Below is a small trained network, with its code and all its weights. Each question gives an input and a class and asks what happens when units are switched off, that is, made to give their printed mean instead of their output.

import numpy as np


def w(rows, s, z=0):
    codes = np.array(rows[::2]) - 128.0
    scale = np.full(codes.shape[1], s)
    scale[-1] = z or s
    return codes * scale


def norm(h):
    return h / np.sqrt((h * h).mean(-1, keepdims=True) + 1e-5)


def f(y):
    return y / 2 * (1 + np.tanh(0.7978845608 * (y + 0.044715 * y**3)))


def log_softmax(a):
    a = a - a.max(-1, keepdims=True)
    return a - np.log(np.exp(a).sum(-1, keepdims=True))


def net(x, mask):
    res = np.array(x, float).reshape(1, 7) / 4 @ E
    u = 0
    for l in range(4):
        y = f(norm(res) @ A[l][:, :-1].T + A[l][:, -1])
        res = res + np.where(mask[u : u + 4], y, B[l][:, -1]) @ B[l][:, :-1]
        u += 4
    return log_softmax(norm(res)[-1] @ U[:, :-1].T + U[:, -1])


A, B = {}, {}
E = w([
[121,169,119,118,119,121,101,129,120,134,112,72],'x0',
[156,142,162,133,94,111,126,155,121,119,121,115],'x1',
[165,103,89,45,135,142,84,167,161,148,30,160],'x2',
[95,3,167,103,63,144,31,111,34,145,165,104],'x3',
[166,191,105,137,153,147,79,172,37,218,142,211],'x4',
[138,92,121,134,127,111,164,119,134,143,132,150],'x5',
[139,131,138,130,133,157,106,140,137,114,142,123],'x6',
],0.0083)
A[0] = w([
[151,27,112,153,96,114,58,32,52,14,90,101,114],'0.n0',
[58,165,145,112,95,112,60,40,126,138,181,141,58],'0.n1',
[180,113,142,115,155,172,178,115,3,141,137,82,179],'0.n2',
[85,166,196,235,204,95,118,198,190,143,155,86,251],'0.n3',
],0.0052,0.0018)
B[0] = w([
[132,150,164,131,7,165,162,162,142,150,98,118,255],'0.n0',
[181,35,148,168,116,123,154,115,135,106,189,137,164],'0.n1',
[154,160,102,174,176,111,77,94,81,99,199,147,185],'0.n2',
[129,128,66,172,112,95,190,102,157,172,149,155,236],'0.n3',
],0.011,0.0041)
A[1] = w([
[203,187,112,150,203,95,92,78,168,98,80,185,166],'1.n0',
[133,105,88,175,167,69,185,174,253,29,78,68,73],'1.n1',
[145,126,112,34,179,49,72,158,210,15,50,141,252],'1.n2',
[175,40,125,191,142,63,24,149,64,174,121,113,44],'1.n3',
],0.0059,0.0016)
B[1] = w([
[208,160,78,145,135,40,132,188,134,134,120,76,212],'1.n0',
[106,83,147,136,133,119,2,83,95,61,120,164,255],'1.n1',
[231,108,124,107,83,184,122,42,90,103,167,139,204],'1.n2',
[79,113,159,148,191,165,95,160,84,111,108,171,201],'1.n3',
],0.012,0.0053)
A[2] = w([
[183,161,105,42,145,91,100,157,184,149,49,116,30],'2.n0',
[78,133,190,2,98,185,73,165,145,164,43,175,90],'2.n1',
[77,113,104,82,30,198,199,144,132,119,140,75,2],'2.n2',
[131,82,136,48,149,123,90,199,139,164,56,114,184],'2.n3',
],0.008,0.0014)
B[2] = w([
[136,64,177,141,61,166,112,191,131,141,168,163,209],'2.n0',
[142,162,68,106,219,140,158,66,142,171,120,115,254],'2.n1',
[165,70,146,81,84,115,183,146,188,148,145,87,229],'2.n2',
[147,110,79,114,133,248,147,80,94,122,76,113,192],'2.n3',
],0.014,0.0038)
A[3] = w([
[115,100,182,152,95,59,152,146,221,105,199,93,141],'3.n0',
[169,75,201,108,110,184,113,125,67,137,195,120,253],'3.n1',
[1,183,155,191,106,54,97,116,151,33,135,152,54],'3.n2',
[46,187,143,154,139,86,99,188,130,213,183,142,127],'3.n3',
],0.0072,0.0014)
B[3] = w([
[47,190,69,77,191,146,188,123,44,70,117,64,204],'3.n0',
[50,159,161,161,138,88,136,168,167,105,107,147,255],'3.n1',
[128,95,143,78,244,179,95,101,55,177,90,151,202],'3.n2',
[155,110,181,117,110,67,160,75,245,140,187,97,180],'3.n3',
],0.013,0.0067)
U = w([
[108,134,89,115,222,177,105,81,33,117,73,159,253],'0',
[47,143,142,111,84,104,213,168,114,84,123,69,81],'1',
[195,112,113,124,70,94,52,65,174,47,110,167,160],'2',
[158,88,124,81,70,175,164,67,218,193,51,91,66],'3',
[178,211,94,158,150,38,189,124,173,182,165,127,119],'4',
[73,121,215,202,138,100,80,137,115,141,175,184,7],'5',
[195,151,101,141,62,145,110,254,139,194,86,199,195],'6',
],0.015,0.0019)

Each question gives the input, the list of numbers given to net, and the class t.
The units are the neurons (one row each of A and B). Each row of codes is followed by its name. A weight is (code - 128) times the scale printed after its matrix; where a second scale follows, it is the last column's (A, B and U).
mask holds one flag per neuron, layer by layer. A switched-off neuron (its flag False) gives its mean, the last column of its row in B, instead of its output. The means were averaged over made-up inputs and are rounded, as every weight is.
A unit's drop is (log p(t) with every unit on - log p(t) with that unit switched off) / (log p(t) with every unit on - log p(t) with every unit switched off).
The circuit of an input: a set's keep is (log p(t) with only the set's units on - log p(t) with every unit switched off) / (log p(t) with every unit on - log p(t) with every unit switched off). Starting from the 12 units with the biggest drops (on a tie, the unit counted first), units are removed one at a time, each time the one whose removal leaves the highest keep (on an exact tie, the one counted first), for as long as the keep stays at least 0.8.
units of the circuit, in order: the units of the circuit, biggest drop first
unit that matters most: the unit with the biggest drop
k most important neurons: the k neurons with the biggest drops, biggest first
k most important neurons of layer l: the k neurons of layer l with the biggest drops, biggest first
drop when u is switched off: that unit's drop, to one decimal
input [-1,2,-5,0,6,5,-8], class 4: unit that matters most : 1.n1
input [-3,-5,2,-4,1,3,-8], class 6: units of the circuit, in order : 2.n0; 1.n0
input [-4,5,-5,0,8,5,-7], class 4: 3 most important neurons : 1.n1; 3.n3; 2.n0
input [6,-8,-7,-7,0,7,2], class 0: 3 most important neurons : 3.n2; 1.n1; 2.n1
input [8,1,-4,0,-6,-8,-7], class 0: units of the circuit, in order : 1.n1; 3.n2
input [7,-7,-7,0,5,-5,3], class 4: units of the circuit, in order : 1.n1; 3.n3
input [7,5,-2,-1,-5,-7,0], class 0: units of the circuit, in order : 1.n1; 3.n2
input [-6,1,6,-2,-8,-6,0], class 2: 2 most important neurons of layer 1 : 1.n2; 1.n1
input [-6,-1,-3,8,0,-1,-5], class 1: 4 most important neurons : 0.n0; 1.n1; 2.n2; 3.n0
input [2,5,1,-3,3,-3,-1], class 6: 2 most important neurons : 2.n0; 0.n2
input [4,7,-7,0,-4,0,3], class 0: 3 most important neurons : 3.n2; 1.n1; 1.n2
input [4,-1,0,3,1,-8,-7], class 5: 3 most important neurons : 0.n1; 1.n3; 0.n2
input [7,7,3,5,-1,3,2], class 3: 2 most important neurons : 0.n0; 2.n2
input [-8,1,-2,8,-6,8,5], class 1: unit that matters most : 3.n0
input [3,-3,1,-4,-7,1,-2], class 2: 3 most important neurons of layer 1 : 1.n2; 1.n1; 1.n3
input [7,-3,4,-1,1,3,4], class 6: 2 most important neurons : 2.n0; 1.n1
input [7,-8,-3,6,0,-4,7], class 1: 3 most important neurons : 0.n0; 1.n1; 2.n2
input [7,-4,8,-6,-1,4,1], class 2: 2 most important neurons of layer 1 : 1.n2; 1.n1
input [-6,-5,-6,4,0,0,-2], class 1: 3 most important neurons : 1.n1; 0.n0; 3.n0
input [6,0,5,-1,8,-1,-6], class 6: 3 most important neurons : 2.n0; 1.n0; 1.n1
input [-6,-6,-4,0,-6,3,-5], class 0: most important neuron : 1.n1
input [-3,3,1,-6,-4,-6,7], class 2: 3 most important neurons : 1.n2; 0.n0; 1.n1
input [7,-3,1,-1,-2,6,7], class 2: 2 most important neurons : 1.n2; 0.n0
input [4,2,0,-5,-8,7,-4], class 0: 2 most important neurons of layer 3 : 3.n2; 3.n3
input [-2,2,3,0,-5,2,2], class 2: 2 most important neurons of layer 1 : 1.n1; 1.n2
input [6,3,6,-1,1,-3,2], class 6: 2 most important neurons : 2.n0; 1.n1
input [2,8,-8,-2,0,8,-3], class 0: 3 most important neurons of layer 3 : 3.n2; 3.n0; 3.n1
input [0,8,5,2,5,7,-7], class 0: most important neuron of layer 1 : 1.n3
input [-1,-4,6,-1,-8,3,0], class 2: drop when 1.n2 is switched off : 0.2
